Below is a small trained network, with its code and all its weights. Each question gives an input and a target symbol and asks what happens when units are switched off, that is, made to give their printed mean instead of their output.

import numpy as np


def w(rows, s, z=0):
    codes = np.array(rows[::2]) - 128.0
    scale = np.full(codes.shape[1], s)
    scale[-1] = z or s
    return codes * scale


def norm(h):
    return h / np.sqrt((h * h).mean(-1, keepdims=True) + 1e-5)


def f(y):
    return y / 2 * (1 + np.tanh(0.7978845608 * (y + 0.044715 * y**3)))


def softmax(a):
    e = np.exp(a - a.max(-1, keepdims=True))
    return e / e.sum(-1, keepdims=True)


def log_softmax(a):
    a = a - a.max(-1, keepdims=True)
    return a - np.log(np.exp(a).sum(-1, keepdims=True))


def net(x, mask):
    ids = ['βεζθλξπψω'.index(c) for c in x.split()]
    T = len(ids)
    res = E[ids] + P[:T]
    u = 0
    for l in range(2):
        q, k, v = (norm(res) @ M[l].T for M in (Q, K, V))
        z = softmax(np.where(np.tri(T) > 0, q @ k.T / 2**0.5, -1e9)) @ v
        res = res + np.where(mask[u], z, O[l][:, -1]) @ O[l][:, :-1]
        u += 1
        y = f(norm(res) @ A[l][:, :-1].T + A[l][:, -1])
        res = res + np.where(mask[u : u + 8], y, B[l][:, -1]) @ B[l][:, :-1]
        u += 8
    return log_softmax(norm(res)[-1] @ U[:, :-1].T + U[:, -1])


Q, K, V, O, A, B = {}, {}, {}, {}, {}, {}
E = w([
[109,106,158,185,76,139,121,99],'β',
[175,80,172,160,97,97,143,108],'ε',
[111,134,154,124,139,171,86,4],'ζ',
[105,133,200,94,119,143,128,115],'θ',
[129,113,134,124,59,121,165,103],'λ',
[93,40,120,113,127,100,119,123],'ξ',
[74,143,145,113,173,154,127,131],'π',
[90,173,123,143,91,107,120,124],'ψ',
[156,151,164,171,143,86,79,137],'ω',
],0.025)
P = w([
[57,135,244,113,61,152,144,254],'0',
[61,146,202,117,71,135,140,245],'1',
[64,158,166,103,81,121,141,239],'2',
[61,157,169,105,99,126,150,194],'3',
[62,156,159,106,109,118,145,168],'4',
[66,161,145,107,114,112,143,144],'5',
[72,160,128,106,120,111,137,124],'6',
[77,157,111,107,123,108,128,104],'7',
[83,152,89,107,126,104,113,89],'8',
[99,152,80,111,130,96,111,72],'9',
[111,155,79,107,132,86,106,46],'10',
],0.0073)
Q[0] = w([
[156,167,85,181,170,137,186,101],'L0H0',
[207,119,50,130,163,248,213,213],'L0H0',
],0.016)
K[0] = w([
[112,93,177,122,91,135,118,154],'L0H0',
[114,102,168,176,101,139,190,249],'L0H0',
],0.02)
V[0] = w([
[72,187,146,139,215,96,164,148],'L0H0',
[181,96,144,160,123,247,143,99],'L0H0',
],0.011)
O[0] = w([
[171,111,78,110,108,222,93,180,253],'L0H0',
[63,147,178,150,255,103,239,82,174],'L0H0',
],0.008,0.0014)
A[0] = w([
[115,2,87,233,65,154,204,102,84],'L0N0',
[108,154,120,86,75,174,161,126,253],'L0N1',
[86,246,110,174,235,114,113,94,196],'L0N2',
[184,187,126,85,234,111,150,213,27],'L0N3',
[164,70,146,96,111,49,144,63,163],'L0N4',
[168,253,64,168,141,85,121,185,90],'L0N5',
[140,160,165,31,171,168,177,103,152],'L0N6',
[156,143,148,56,118,36,175,218,84],'L0N7',
],0.01,0.0024)
B[0] = w([
[145,118,187,37,155,120,119,119,218],'L0N0',
[154,73,139,102,129,150,120,129,203],'L0N1',
[142,69,159,150,118,237,142,141,254],'L0N2',
[103,131,160,7,142,36,114,122,128],'L0N3',
[144,66,124,144,107,134,114,130,209],'L0N4',
[91,103,196,153,113,142,111,71,141],'L0N5',
[150,116,178,93,137,91,110,87,208],'L0N6',
[128,119,172,105,94,83,119,121,150],'L0N7',
],0.016,0.0068)
Q[1] = w([
[137,120,160,188,222,132,182,60],'L1H0',
[89,4,166,98,119,210,83,37],'L1H0',
],0.021)
K[1] = w([
[208,7,134,118,121,104,222,182],'L1H0',
[184,107,25,90,166,94,125,27],'L1H0',
],0.02)
V[1] = w([
[64,121,130,163,246,112,26,179],'L1H0',
[251,197,173,197,182,102,59,143],'L1H0',
],0.02)
O[1] = w([
[79,30,118,82,188,153,27,106,78],'L1H0',
[113,83,253,125,101,216,211,206,6],'L1H0',
],0.011,0.012)
A[1] = w([
[159,55,110,48,227,156,127,182,40],'L1N0',
[68,73,165,158,193,115,251,112,45],'L1N1',
[105,87,140,132,98,154,116,240,4],'L1N2',
[192,132,142,95,166,126,200,90,33],'L1N3',
[163,125,59,146,89,184,96,167,92],'L1N4',
[181,173,80,154,126,73,169,126,128],'L1N5',
[87,101,208,163,134,157,37,160,69],'L1N6',
[24,102,129,182,198,95,152,63,87],'L1N7',
],0.017,0.0035)
B[1] = w([
[163,194,116,174,235,163,128,138,214],'L1N0',
[228,71,82,144,98,156,135,99,213],'L1N1',
[14,47,168,133,105,167,106,135,196],'L1N2',
[63,189,158,112,144,182,108,103,232],'L1N3',
[163,192,126,96,40,183,136,203,180],'L1N4',
[59,94,73,144,172,167,166,139,236],'L1N5',
[49,95,92,89,179,123,153,79,227],'L1N6',
[90,192,130,146,103,63,70,250,255],'L1N7',
],0.021,0.0066)
U = w([
[87,170,174,184,144,33,94,208,176],'β',
[223,86,178,171,115,118,186,69,184],'ε',
[133,76,92,203,63,136,107,110,1],'ζ',
[121,187,254,73,99,101,112,44,121],'θ',
[44,194,82,139,112,119,232,80,80],'λ',
[124,51,61,73,110,24,106,24,157],'ξ',
[178,165,86,79,229,200,82,131,43],'π',
[133,172,66,126,3,164,117,168,170],'ψ',
[36,34,174,185,141,179,76,133,228],'ω',
],0.0093,0.0038)

Each question gives the input, a string of symbols that net reads in full, and the target symbol t.
The units are the heads (2 rows each of Q, K, V and O) and the neurons (one row each of A and B). Each row of codes is followed by its name. A weight is (code - 128) times the scale printed after its matrix; where a second scale follows, it is the last column's (O, A, B and U).
mask holds one flag per unit, layer by layer, with each layer's heads first. A switched-off unit (its flag False) gives its mean, the last column of its rows in O or B, instead of its output. The means were averaged over made-up inputs and are rounded, as every weight is.
A unit's drop is (log p(t) with every unit on - log p(t) with that unit switched off) / (log p(t) with every unit on - log p(t) with every unit switched off).
The circuit of an input: a set's keep is (log p(t) with only the set's units on - log p(t) with every unit switched off) / (log p(t) with every unit on - log p(t) with every unit switched off). Starting from the 12 units with the biggest drops (on a tie, the unit counted first), units are removed one at a time, each time the one whose removal leaves the highest keep (on an exact tie, the one counted first), for as long as the keep stays at least 0.8.
circuit, biggest first: the units of the circuit, biggest drop first
top k neurons: the k neurons with the biggest drops, biggest first
top k neurons in layer l: the k neurons of layer l with the biggest drops, biggest first
input λ β ω ζ ω ω, target λ: circuit, biggest first : [L1H0 L0H0]
input ξ ψ ω ξ π ξ, target π: top neuron in layer 0 : [L0N7]
input π λ ξ β ω θ ψ ζ ψ, target β: circuit, biggest first : [L0H0 L1N7]
input θ ω β β ψ π ξ, target ψ: circuit, biggest first : [L0H0 L1N4]
input ζ ξ ψ θ, target β: circuit, biggest first : [L0H0 L1N7]
input ζ β ξ ω ξ θ λ ω ε ψ ψ, target ε: circuit, biggest first : [L1H0 L1N1 L0H0]
input ξ π β ε θ ζ β, target ε: circuit, biggest first : [L1H0 L0H0 L1N1]
input θ ζ ω ζ ξ ω θ ζ, target β: circuit, biggest first : [L1N7 L0H0]
input ξ ξ ξ λ ε β, target λ: top 2 neurons in layer 0 : [L0N1 L0N6]
input ζ ε θ, target ε: circuit, biggest first : [L0H0 L1N1]
input ζ θ θ θ, target θ: circuit, biggest first : [L0N6 L1N5]
input ζ ψ ψ, target ζ: top 4 neurons : [L1N1 L0N2 L0N6 L1N7]
input λ ε ε, target λ: top 2 neurons : [L0N6 L1N5]
input ξ ξ θ β θ ε ζ π λ, target λ: top 2 neurons : [L1N5 L0N2]
input θ ψ θ β ζ θ ξ ψ θ π ψ, target β: top neuron in layer 1 : [L1N7]
input ζ π ζ θ θ ζ ψ θ, target θ: top 3 neurons : [L0N6 L1N3 L1N5]
input π ξ θ, target π: top 2 neurons : [L0N2 L1N0]
input θ π ξ ζ π ε θ, target ε: top 2 neurons : [L0N4 L1N1]
input ξ ζ θ ξ ε π θ θ π, target ε: top 2 neurons : [L0N2 L0N4]
input β ζ ω ψ β, target ψ: top neuron in layer 0 : [L0N6]
input π β ζ β, target ψ: top 3 neurons in layer 0 : [L0N2 L0N6 L0N0]
input ξ θ π ξ, target π: top 2 neurons : [L1N0 L0N2]
input ψ ξ π ε λ ζ θ ζ ψ ζ, target λ: circuit, biggest first : [L1H0 L0N1 L0H0]
input λ θ ω π ζ π, target λ: top 3 neurons : [L0N4 L0N1 L1N5]
input θ ψ θ ε ξ, target ξ: top 4 neurons : [L0N0 L1N7 L0N2 L0N1]
